Here is a tiny trained network, its code and every weight. The questions are about switching its units off for an input and a class, where a switched-off unit gives its printed mean instead of its output.

import numpy as np


def w(rows, s, z=0):
    codes = np.array(rows[::2]) - 128.0
    scale = np.full(codes.shape[1], s)
    scale[-1] = z or s
    return codes * scale


def f(y):
    return y / 2 * (1 + np.tanh(0.7978845608 * (y + 0.044715 * y**3)))


def log_softmax(a):
    a = a - a.max(-1, keepdims=True)
    return a - np.log(np.exp(a).sum(-1, keepdims=True))


def net(x, mask):
    res = np.array(x, float).reshape(1, 8) / 4 @ E
    y = f(res @ A[0][:, :-1].T + A[0][:, -1])
    res = res + np.where(mask, y, B[0][:, -1]) @ B[0][:, :-1]
    return log_softmax(res[-1] @ U[:, :-1].T + U[:, -1])


A, B = {}, {}
E = w([
[129,126,129,128,129,131,129],'x0',
[171,136,174,228,196,66,72],'x1',
[146,99,135,143,129,145,162],'x2',
[111,63,223,180,32,155,63],'x3',
[128,125,126,131,127,128,132],'x4',
[255,114,161,83,56,56,71],'x5',
[106,167,119,106,126,105,78],'x6',
[51,36,104,67,187,6,94],'x7',
],0.0072)
A[0] = w([
[177,197,178,231,247,104,86,129],'N1',
[67,148,132,32,47,156,182,126],'N2',
[191,197,131,163,108,248,163,192],'N3',
[45,131,65,210,133,120,157,94],'N4',
[173,125,154,212,214,96,122,70],'N5',
[192,158,126,67,109,85,107,89],'N6',
[59,69,180,175,68,173,110,140],'N7',
[208,155,177,96,102,96,140,72],'N8',
[193,116,71,64,210,173,118,71],'N9',
[161,234,10,62,205,124,166,67],'N10',
[200,143,166,72,150,113,86,41],'N11',
[70,16,134,97,142,86,104,84],'N12',
[193,197,41,172,239,97,180,60],'N13',
[183,215,194,176,34,184,145,143],'N14',
[145,245,67,227,110,225,146,43],'N15',
[120,118,160,36,110,145,230,18],'N16',
[206,126,135,79,98,82,126,52],'N17',
[229,67,124,30,82,84,125,87],'N18',
[163,104,136,56,164,47,123,27],'N19',
[208,135,152,172,160,118,188,152],'N20',
[140,152,59,23,35,204,154,49],'N21',
[30,168,69,148,187,199,83,196],'N22',
[75,16,103,139,110,1,198,61],'N23',
[51,143,189,121,72,128,39,253],'N24',
],0.0074,0.0035)
B[0] = w([
[77,54,163,3,60,124,78,216],'N1',
[159,39,196,75,80,92,70,194],'N2',
[94,96,42,112,126,123,148,255],'N3',
[51,229,193,196,79,106,214,172],'N4',
[74,85,169,73,53,117,71,174],'N5',
[86,150,201,186,129,106,182,165],'N6',
[215,119,153,212,219,152,113,202],'N7',
[33,208,100,155,118,160,204,160],'N8',
[218,74,174,216,162,202,50,161],'N9',
[188,105,123,198,195,134,85,235],'N10',
[56,137,174,175,133,125,141,148],'N11',
[130,193,51,170,105,131,88,192],'N12',
[180,88,149,189,166,151,93,219],'N13',
[112,118,49,166,157,98,111,246],'N14',
[83,136,79,121,96,101,137,222],'N15',
[64,120,179,117,84,145,35,152],'N16',
[102,146,173,180,93,127,179,161],'N17',
[113,167,153,195,107,157,188,198],'N18',
[126,164,119,166,129,111,117,175],'N19',
[95,122,120,82,159,132,106,167],'N20',
[107,72,145,94,65,123,71,204],'N21',
[139,148,198,151,103,107,189,217],'N22',
[93,197,37,127,108,119,55,203],'N23',
[221,92,98,159,190,131,151,213],'N24',
],0.0071,0.0078)
U = w([
[86,147,11,155,115,67,94,40],'0',
[201,97,173,199,166,161,76,69],'1',
[67,64,217,68,88,108,58,55],'2',
[122,131,145,139,130,114,122,254],'3',
[70,183,208,182,105,106,202,57],'4',
[144,89,128,119,143,51,168,241],'5',
],0.011,0.0096)

Each question gives the input, the list of numbers given to net, and the class t.
The units are the neurons (one row each of A and B). Each row of codes is followed by its name. A weight is (code - 128) times the scale printed after its matrix; where a second scale follows, it is the last column's (A, B and U).
mask holds one flag per neuron, in row order. A switched-off neuron (its flag False) gives its mean, the last column of its row in B, instead of its output. The means were averaged over made-up inputs and are rounded, as every weight is.
A unit's drop is (log p(t) with every unit on - log p(t) with that unit switched off) / (log p(t) with every unit on - log p(t) with every unit switched off).
The circuit of an input: a set's keep is (log p(t) with only the set's units on - log p(t) with every unit switched off) / (log p(t) with every unit on - log p(t) with every unit switched off). Starting from the 12 units with the biggest drops (on a tie, the unit counted first), units are removed one at a time, each time the one whose removal leaves the highest keep (on an exact tie, the one counted first), for as long as the keep stays at least 0.8.
circuit, biggest first: the units of the circuit, biggest drop first
most important unit: the unit with the biggest drop
k most important neurons: the k neurons with the biggest drops, biggest first
drop when u is switched off: that unit's drop, to one decimal
input [6,8,-6,-2,-8,-5,1,-8], class 0: 3 most important neurons => N15, N3, N14
input [2,7,-5,2,5,8,8,-8], class 0: circuit, biggest first => N14, N8
input [-4,5,5,1,2,-8,4,-5], class 4: circuit, biggest first => N4
input [-5,2,8,5,2,-3,6,-6], class 0: circuit, biggest first => N14, N3
input [-8,4,0,-2,6,8,0,-6], class 4: circuit, biggest first => N8, N6
input [5,-8,4,-6,-1,-4,-8,2], class 2: circuit, biggest first => N16, N2
input [-6,-4,4,-6,-1,6,3,5], class 1: circuit, biggest first => N9, N10
input [-8,-8,6,-7,-4,8,-7,7], class 2: 3 most important neurons => N16, N2, N21
input [0,-7,2,6,-4,-4,-2,-8], class 0: 3 most important neurons => N14, N3, N15
input [1,-5,-1,7,-7,0,2,3], class 1: circuit, biggest first => N7, N24
input [-4,7,7,0,2,-5,-5,2], class 2: circuit, biggest first => N1, N5
input [4,-7,-2,5,4,-4,-1,-4], class 2: 2 most important neurons => N2, N21
input [-2,-5,5,-7,1,5,-5,-3], class 1: 2 most important neurons => N9, N10
input [-8,7,6,7,7,7,1,-4], class 5: most important unit => N14
input [8,-8,1,2,-4,8,6,-6], class 2: 2 most important neurons => N21, N2
input [-4,6,-5,2,1,-2,-2,8], class 0: 2 most important neurons => N23, N12
input [0,-7,-5,-5,-5,7,-7,1], class 2: 2 most important neurons => N21, N2
input [5,1,-5,-7,6,7,-3,3], class 1: 4 most important neurons => N9, N10, N13, N4
input [7,8,5,0,4,6,-3,8], class 0: 4 most important neurons => N23, N12, N19, N2
input [3,3,1,-6,-5,-2,3,-2], class 1: most important unit => N13
input [2,-6,6,1,-3,-3,8,4], class 2: 2 most important neurons => N2, N14
input [-7,8,8,-8,-4,-6,-8,5], class 1: 3 most important neurons => N13, N10, N9
input [-3,2,7,7,2,7,-8,8], class 0: 2 most important neurons => N23, N12
input [-8,8,-7,-3,-6,1,3,5], class 2: 2 most important neurons => N1, N5
input [2,5,3,0,-1,-5,-6,4], class 2: drop when N1 is switched off => 0.4
input [-6,-6,2,1,3,8,-6,4], class 4: drop when N16 is switched off => 0.0
input [0,-7,7,-2,1,-4,1,0], class 2: drop when N16 is switched off => 0.1
